Below is a small trained network, with its code and all its weights. Each question gives an input and a class and asks what happens when units are switched off, that is, made to give their printed mean instead of their output.

import numpy as np


def w(rows, s, z=0):
    codes = np.array(rows[::2]) - 128.0
    scale = np.full(codes.shape[1], s)
    scale[-1] = z or s
    return codes * scale


def norm(h):
    return h / np.sqrt((h * h).mean(-1, keepdims=True) + 1e-5)


def f(y):
    return np.maximum(y, 0)


def log_softmax(a):
    a = a - a.max(-1, keepdims=True)
    return a - np.log(np.exp(a).sum(-1, keepdims=True))


def net(x, mask):
    res = np.array(x, float).reshape(1, 2) / 4 @ E
    u = 0
    for l in range(4):
        y = f(norm(res) @ A[l][:, :-1].T + A[l][:, -1])
        res = res + np.where(mask[u : u + 5], y, B[l][:, -1]) @ B[l][:, :-1]
        u += 5
    return log_softmax(norm(res)[-1] @ U[:, :-1].T + U[:, -1])


A, B = {}, {}
E = w([
[157,239,81,16,64,231,143,147,216],'x0',
[235,120,129,198,178,253,125,227,116],'x1',
],0.0067)
A[0] = w([
[146,114,139,80,92,79,100,131,67,248],'L0N1',
[177,44,75,145,104,172,174,211,68,28],'L0N2',
[56,129,74,119,81,194,91,165,144,248],'L0N3',
[212,2,129,94,119,145,157,140,86,90],'L0N4',
[117,65,178,206,69,155,65,123,39,110],'L0N5',
],0.0061,0.0016)
B[0] = w([
[105,39,126,52,155,255,177,155,89,218],'L0N1',
[79,132,104,110,82,136,147,35,132,251],'L0N2',
[69,81,155,122,187,60,163,135,148,240],'L0N3',
[113,83,66,76,161,199,135,81,92,209],'L0N4',
[139,178,179,146,125,57,105,133,196,254],'L0N5',
],0.0082,0.004)
A[1] = w([
[95,106,148,108,220,125,185,199,143,50],'L1N1',
[93,100,181,141,138,158,144,109,158,122],'L1N2',
[135,245,164,65,60,106,78,205,116,69],'L1N3',
[211,115,111,191,87,221,90,148,59,87],'L1N4',
[112,199,57,113,119,90,106,255,110,4],'L1N5',
],0.0078,0.0049)
B[1] = w([
[219,137,94,136,84,149,41,124,120,192],'L1N1',
[201,131,129,88,88,219,139,130,196,254],'L1N2',
[132,124,170,186,125,115,176,254,210,182],'L1N3',
[209,108,40,153,194,199,200,59,69,218],'L1N4',
[218,144,124,140,245,83,208,203,213,134],'L1N5',
],0.0087,0.0038)
A[2] = w([
[74,110,145,99,134,138,204,197,192,29],'L2N1',
[122,179,159,146,142,184,164,226,165,16],'L2N2',
[151,104,144,150,215,138,87,60,31,250],'L2N3',
[34,156,152,117,41,130,220,181,125,55],'L2N4',
[131,101,203,254,174,65,17,118,86,85],'L2N5',
],0.0071,0.0022)
B[2] = w([
[147,188,176,192,92,52,88,236,101,225],'L2N1',
[63,114,185,245,204,151,100,179,197,186],'L2N2',
[70,190,98,72,171,153,144,226,183,254],'L2N3',
[108,87,112,159,167,190,148,149,95,218],'L2N4',
[163,172,196,245,26,121,146,254,223,208],'L2N5',
],0.0083,0.0053)
A[3] = w([
[119,207,152,84,75,134,111,56,139,164],'L3N1',
[109,214,146,177,121,104,141,155,164,112],'L3N2',
[43,154,72,55,119,45,163,145,105,37],'L3N3',
[199,104,87,150,113,158,110,102,140,253],'L3N4',
[2,99,162,73,125,69,180,120,28,96],'L3N5',
],0.0094,0.0028)
B[3] = w([
[182,46,181,64,61,116,36,143,146,165],'L3N1',
[60,147,184,171,32,54,27,169,110,247],'L3N2',
[240,62,85,123,186,150,165,6,94,219],'L3N3',
[103,122,130,100,123,34,137,78,49,222],'L3N4',
[137,200,45,147,234,255,186,106,117,254],'L3N5',
],0.0094,0.0068)
U = w([
[105,212,217,206,38,84,78,254,216,253],'0',
[204,201,62,124,197,207,215,48,80,22],'1',
[185,90,184,34,11,50,47,69,63,76],'2',
],0.01,0.0031)

Each question gives the input, the list of numbers given to net, and the class t.
The units are the neurons (one row each of A and B). Each row of codes is followed by its name. A weight is (code - 128) times the scale printed after its matrix; where a second scale follows, it is the last column's (A, B and U).
mask holds one flag per neuron, layer by layer. A switched-off neuron (its flag False) gives its mean, the last column of its row in B, instead of its output. The means were averaged over made-up inputs and are rounded, as every weight is.
A unit's drop is (log p(t) with every unit on - log p(t) with that unit switched off) / (log p(t) with every unit on - log p(t) with every unit switched off).
unit that matters most: the unit with the biggest drop
top k neurons: the k neurons with the biggest drops, biggest first
k most important neurons of layer l: the k neurons of layer l with the biggest drops, biggest first
drop when u is switched off: that unit's drop, to one decimal
input [4,1], class 0: top 2 neurons => [L0N4; L0N1]
input [3,2], class 2: top 3 neurons => [L0N3; L1N1; L0N5]
input [-2,-3], class 2: 2 most important neurons of layer 1 => [L1N2; L1N1]
input [-3,-4], class 1: top 2 neurons => [L0N1; L2N5]
input [0,-3], class 2: top 3 neurons => [L0N1; L0N2; L1N1]
input [1,2], class 2: unit that matters most => L1N3
input [2,-1], class 2: top 2 neurons => [L0N3; L1N1]
input [-7,-8], class 1: top 2 neurons => [L0N1; L3N5]
input [-7,-7], class 0: 2 most important neurons of layer 0 => [L0N2; L0N4]
input [1,-3], class 2: top 3 neurons => [L0N2; L1N1; L0N1]
input [-2,-1], class 2: top 2 neurons => [L0N1; L1N2]
input [-3,1], class 2: top 3 neurons => [L1N2; L0N5; L0N4]
input [7,7], class 0: top 3 neurons => [L0N1; L0N4; L2N2]
input [-8,-7], class 0: most important neuron of layer 0 => [L0N2]
input [-2,-4], class 1: drop when L2N5 is switched off => 3.0
input [-6,-8], class 1: drop when L0N1 is switched off => 2.2
input [6,4], class 0: drop when L2N2 is switched off => 0.0
